Below are the code and all the weights of a small trained network. Each question names an input and a class and asks about switching units off, where a switched-off unit gives its printed mean instead of its output.

import numpy as np


def w(rows, s, z=0):
    codes = np.array(rows[::2]) - 128.0
    scale = np.full(codes.shape[1], s)
    scale[-1] = z or s
    return codes * scale


def f(y):
    return y / 2 * (1 + np.tanh(0.7978845608 * (y + 0.044715 * y**3)))


def log_softmax(a):
    a = a - a.max(-1, keepdims=True)
    return a - np.log(np.exp(a).sum(-1, keepdims=True))


def net(x, mask):
    res = np.array(x, float).reshape(1, 3) / 4 @ E
    y = f(res @ A[0][:, :-1].T + A[0][:, -1])
    res = res + np.where(mask, y, B[0][:, -1]) @ B[0][:, :-1]
    return log_softmax(res[-1] @ U[:, :-1].T + U[:, -1])


A, B = {}, {}
E = w([
[126,218,178,169,19,125,94,86,127],'x0',
[183,175,195,84,192,177,163,173,113],'x1',
[38,131,113,192,110,173,169,5,73],'x2',
],0.011)
A[0] = w([
[209,93,174,107,213,90,169,221,159,250],'n0',
[203,194,206,93,158,166,150,193,186,220],'n1',
[118,171,166,167,55,94,77,95,124,121],'n2',
[61,139,86,159,153,179,212,48,48,174],'n3',
[31,141,111,150,191,168,170,38,152,139],'n4',
[122,91,79,55,174,90,124,159,139,141],'n5',
[68,177,166,235,25,120,144,73,75,254],'n6',
[164,118,151,122,121,92,110,184,100,66],'n7',
[149,46,27,21,156,94,99,166,102,227],'n8',
[198,208,230,111,144,135,59,170,128,189],'n9',
[154,99,64,123,218,128,204,169,146,125],'n10',
[101,128,109,190,128,175,186,77,2,198],'n11',
[55,169,102,218,145,135,198,83,58,206],'n12',
[38,96,135,72,148,148,173,32,91,146],'n13',
[110,144,114,234,9,85,17,95,142,161],'n14',
[88,192,119,133,181,151,170,71,59,245],'n15',
[92,141,62,192,46,69,55,26,230,199],'n16',
],0.0079,0.0033)
B[0] = w([
[218,145,158,139,194,112,116,188,172,252],'n0',
[246,222,84,152,127,75,59,214,45,224],'n1',
[82,171,29,169,151,134,193,70,57,179],'n2',
[71,39,233,168,26,170,64,135,138,208],'n3',
[61,60,171,132,65,207,59,146,126,188],'n4',
[148,67,209,129,165,103,111,112,216,185],'n5',
[65,99,89,220,110,220,187,79,62,227],'n6',
[134,123,152,153,120,123,63,180,161,156],'n7',
[142,71,151,71,186,80,157,124,209,219],'n8',
[198,243,122,159,42,120,58,172,61,206],'n9',
[183,65,199,159,182,126,181,97,146,197],'n10',
[68,61,165,202,53,246,102,140,231,198],'n11',
[100,98,192,229,41,209,110,121,131,201],'n12',
[74,73,197,172,55,169,47,103,169,183],'n13',
[68,193,100,71,127,62,255,82,77,214],'n14',
[169,80,156,145,142,183,54,148,176,185],'n15',
[39,140,46,76,39,52,176,49,86,215],'n16',
],0.0071,0.015)
U = w([
[240,209,121,126,132,101,26,180,74,170],'0',
[89,68,188,167,60,189,53,72,149,14],'1',
[81,107,53,39,75,16,142,77,171,162],'2',
[89,162,58,170,100,128,255,27,41,6],'3',
[199,53,152,112,223,123,190,115,185,247],'4',
],0.009,0.0014)

Each question gives the input, the list of numbers given to net, and the class t.
The units are the neurons (one row each of A and B). Each row of codes is followed by its name. A weight is (code - 128) times the scale printed after its matrix; where a second scale follows, it is the last column's (A, B and U).
mask holds one flag per neuron, in row order. A switched-off neuron (its flag False) gives its mean, the last column of its row in B, instead of its output. The means were averaged over made-up inputs and are rounded, as every weight is.
A unit's drop is (log p(t) with every unit on - log p(t) with that unit switched off) / (log p(t) with every unit on - log p(t) with every unit switched off).
The circuit of an input: a set's keep is (log p(t) with only the set's units on - log p(t) with every unit switched off) / (log p(t) with every unit on - log p(t) with every unit switched off). Starting from the 12 units with the biggest drops (on a tie, the unit counted first), units are removed one at a time, each time the one whose removal leaves the highest keep (on an exact tie, the one counted first), for as long as the keep stays at least 0.8.
units of the circuit, in order: the units of the circuit, biggest drop first
top k neurons: the k neurons with the biggest drops, biggest first
drop of u: that unit's drop, to one decimal
input [-4,2,-5], class 0: units of the circuit, in order	(n1)
input [-3,5,1], class 0: units of the circuit, in order	(n1 n6)
input [4,-7,5], class 3: top 2 neurons	(n14 n16)
input [4,-6,6], class 3: top 2 neurons	(n14 n16)
input [-1,-5,-8], class 4: top 2 neurons	(n8 n5)
input [-3,1,-4], class 4: top 3 neurons	(n8 n10 n5)
input [-5,5,-8], class 0: top 2 neurons	(n1 n9)
input [5,-5,7], class 3: top 4 neurons	(n14 n16 n2 n6)
input [-3,3,1], class 4: drop of n9	0.1
input [7,-7,6], class 3: drop of n14	0.4
input [-4,8,0], class 0: drop of n1	0.3
